Here is a tiny trained network, its code and every weight. The questions are about switching its units off for an input and a target symbol, where a switched-off unit gives its printed mean instead of its output.

import numpy as np


def w(rows, s, z=0):
    codes = np.array(rows[::2]) - 128.0
    scale = np.full(codes.shape[1], s)
    scale[-1] = z or s
    return codes * scale


def norm(h):
    return h / np.sqrt((h * h).mean(-1, keepdims=True) + 1e-5)


def f(y):
    return np.maximum(y, 0)


def softmax(a):
    e = np.exp(a - a.max(-1, keepdims=True))
    return e / e.sum(-1, keepdims=True)


def log_softmax(a):
    a = a - a.max(-1, keepdims=True)
    return a - np.log(np.exp(a).sum(-1, keepdims=True))


def net(x, mask):
    ids = ['βγεθλμψ'.index(c) for c in x.split()]
    T = len(ids)
    res = E[ids] + P[:T]
    u = 0
    for l in range(2):
        r = norm(res)
        for j in range(2):
            rows = slice(2 * j, 2 * j + 2)
            q, k, v = (r @ M[l][rows].T for M in (Q, K, V))
            z = softmax(np.where(np.tri(T) > 0, q @ k.T / 2**0.5, -1e9)) @ v
            o = O[l][rows]
            res = res + np.where(mask[u + j], z, o[:, -1]) @ o[:, :-1]
        u += 2
        y = f(norm(res) @ A[l][:, :-1].T + A[l][:, -1])
        res = res + np.where(mask[u : u + 8], y, B[l][:, -1]) @ B[l][:, :-1]
        u += 8
    return log_softmax(norm(res)[-1] @ U[:, :-1].T + U[:, -1])


Q, K, V, O, A, B = {}, {}, {}, {}, {}, {}
E = w([
[102,94,117],'β',
[111,126,66],'γ',
[97,126,92],'ε',
[112,124,64],'θ',
[123,82,129],'λ',
[254,146,95],'μ',
[96,205,215],'ψ',
],0.0031)
P = w([
[66,106,142],'0',
[181,15,73],'1',
[102,214,83],'2',
[188,37,105],'3',
[122,217,100],'4',
[179,55,129],'5',
[122,211,94],'6',
[190,59,136],'7',
[120,205,91],'8',
[182,59,148],'9',
[118,205,84],'10',
[144,2,134],'11',
],0.0026)
Q[0] = w([
[2,234,37],'L0H0',
[95,152,44],'L0H0',
[160,33,207],'L0H1',
[241,144,243],'L0H1',
],0.0061)
K[0] = w([
[185,172,225],'L0H0',
[143,185,165],'L0H0',
[67,55,93],'L0H1',
[2,120,114],'L0H1',
],0.0077)
V[0] = w([
[136,49,32],'L0H0',
[106,146,174],'L0H0',
[21,208,114],'L0H1',
[251,164,95],'L0H1',
],0.0031)
O[0] = w([
[177,10,82,252],'L0H0',
[112,176,182,76],'L0H0',
[30,51,78,78],'L0H1',
[252,168,69,179],'L0H1',
],0.0028,0.0014)
A[0] = w([
[49,40,115,152],'L0N0',
[157,89,68,3],'L0N1',
[103,66,89,93],'L0N2',
[121,125,122,99],'L0N3',
[141,106,227,90],'L0N4',
[135,154,40,124],'L0N5',
[86,51,194,172],'L0N6',
[159,253,169,212],'L0N7',
],0.0042,0.0025)
B[0] = w([
[174,176,155,225],'L0N0',
[116,120,186,154],'L0N1',
[133,181,153,188],'L0N2',
[126,132,128,128],'L0N3',
[153,57,88,143],'L0N4',
[157,140,201,223],'L0N5',
[186,136,86,209],'L0N6',
[150,253,97,250],'L0N7',
],0.0047,0.0024)
Q[1] = w([
[61,203,157],'L1H0',
[149,75,130],'L1H0',
[72,210,65],'L1H1',
[194,4,75],'L1H1',
],0.012)
K[1] = w([
[219,159,64],'L1H0',
[62,138,174],'L1H0',
[171,165,78],'L1H1',
[2,66,140],'L1H1',
],0.0096)
V[1] = w([
[74,27,190],'L1H0',
[194,108,101],'L1H0',
[70,164,2],'L1H1',
[125,123,229],'L1H1',
],0.0045)
O[1] = w([
[160,2,226,10],'L1H0',
[197,163,71,198],'L1H0',
[55,17,13,230],'L1H1',
[138,148,240,40],'L1H1',
],0.0035,0.0013)
A[1] = w([
[170,58,125,40],'L1N0',
[159,56,107,2],'L1N1',
[84,175,115,118],'L1N2',
[2,198,146,91],'L1N3',
[197,104,116,99],'L1N4',
[164,64,127,51],'L1N5',
[105,196,119,161],'L1N6',
[208,116,106,58],'L1N7',
],0.0061,0.0036)
B[1] = w([
[71,166,141,174],'L1N0',
[54,213,169,155],'L1N1',
[101,75,187,180],'L1N2',
[34,255,192,160],'L1N3',
[87,177,128,209],'L1N4',
[71,155,131,170],'L1N5',
[105,18,154,253],'L1N6',
[106,181,124,187],'L1N7',
],0.0056,0.0025)
U = w([
[157,22,218,253],'β',
[123,43,55,131],'γ',
[1,67,139,110],'ε',
[134,43,44,163],'θ',
[229,128,192,92],'λ',
[243,213,44,98],'μ',
[16,250,165,46],'ψ',
],0.0081,0.0028)

Each question gives the input, a string of symbols that net reads in full, and the target symbol t.
The units are the heads (2 rows each of Q, K, V and O) and the neurons (one row each of A and B). Each row of codes is followed by its name. A weight is (code - 128) times the scale printed after its matrix; where a second scale follows, it is the last column's (O, A, B and U).
mask holds one flag per unit, layer by layer, with each layer's heads first. A switched-off unit (its flag False) gives its mean, the last column of its rows in O or B, instead of its output. The means were averaged over made-up inputs and are rounded, as every weight is.
A unit's drop is (log p(t) with every unit on - log p(t) with that unit switched off) / (log p(t) with every unit on - log p(t) with every unit switched off).
The circuit of an input: a set's keep is (log p(t) with only the set's units on - log p(t) with every unit switched off) / (log p(t) with every unit on - log p(t) with every unit switched off). Starting from the 12 units with the biggest drops (on a tie, the unit counted first), units are removed one at a time, each time the one whose removal leaves the highest keep (on an exact tie, the one counted first), for as long as the keep stays at least 0.8.
units of the circuit, in order: the units of the circuit, biggest drop first
top k neurons: the k neurons with the biggest drops, biggest first
top k neurons in layer l: the k neurons of layer l with the biggest drops, biggest first
which heads matter: for each layer, one digit per head in row order, 1 if its drop is at least 0.15 and else 0, layers parted by /
input μ γ β μ ψ λ, target μ: units of the circuit, in order -> L1H0
input ψ μ ε λ γ β μ θ, target ψ: which heads matter -> 11 / 00
input ε γ ε ε, target ε: which heads matter -> 01 / 11
input ε ε β γ β ε γ β λ, target λ: which heads matter -> 00 / 01
input λ μ β μ θ γ γ θ, target λ: units of the circuit, in order -> L1H1; L0N7
input λ ψ μ μ β ε β β γ ε, target λ: top 2 neurons -> L0N7; L0N0
input ε ψ ε ε μ λ, target ε: top 3 neurons -> L0N7; L0N5; L0N6
input β ε ψ β θ γ θ β μ β ε μ, target β: which heads matter -> 01 / 10
input β λ ψ θ, target β: units of the circuit, in order -> L0H1; L1H0
input β ε γ β ε γ, target β: units of the circuit, in order -> L0H1; L1H0
input θ μ ψ ψ θ μ, target θ: which heads matter -> 01 / 01
input ε ε ε λ θ μ β ψ θ μ, target ε: top 3 neurons in layer 0 -> L0N7; L0N5; L0N6
input ψ ε ψ β ψ β γ γ β β β ε, target ψ: which heads matter -> 11 / 01
input λ β γ γ, target λ: top 3 neurons -> L0N7; L0N0; L0N6
input ε θ θ θ, target ε: top 2 neurons -> L0N7; L1N1
input μ γ θ θ μ μ β, target μ: units of the circuit, in order -> L0H1
input β μ ε β β θ γ λ θ β λ γ, target β: top 3 neurons -> L0N7; L0N0; L0N5
input ε β ψ θ ψ ε θ μ μ μ μ μ, target ε: which heads matter -> 01 / 10
input θ ε θ γ ψ ε λ ε ψ β ε μ, target θ: which heads matter -> 01 / 01
input ε γ γ β β θ ε β ε, target ε: top 4 neurons -> L1N6; L0N7; L0N6; L1N2
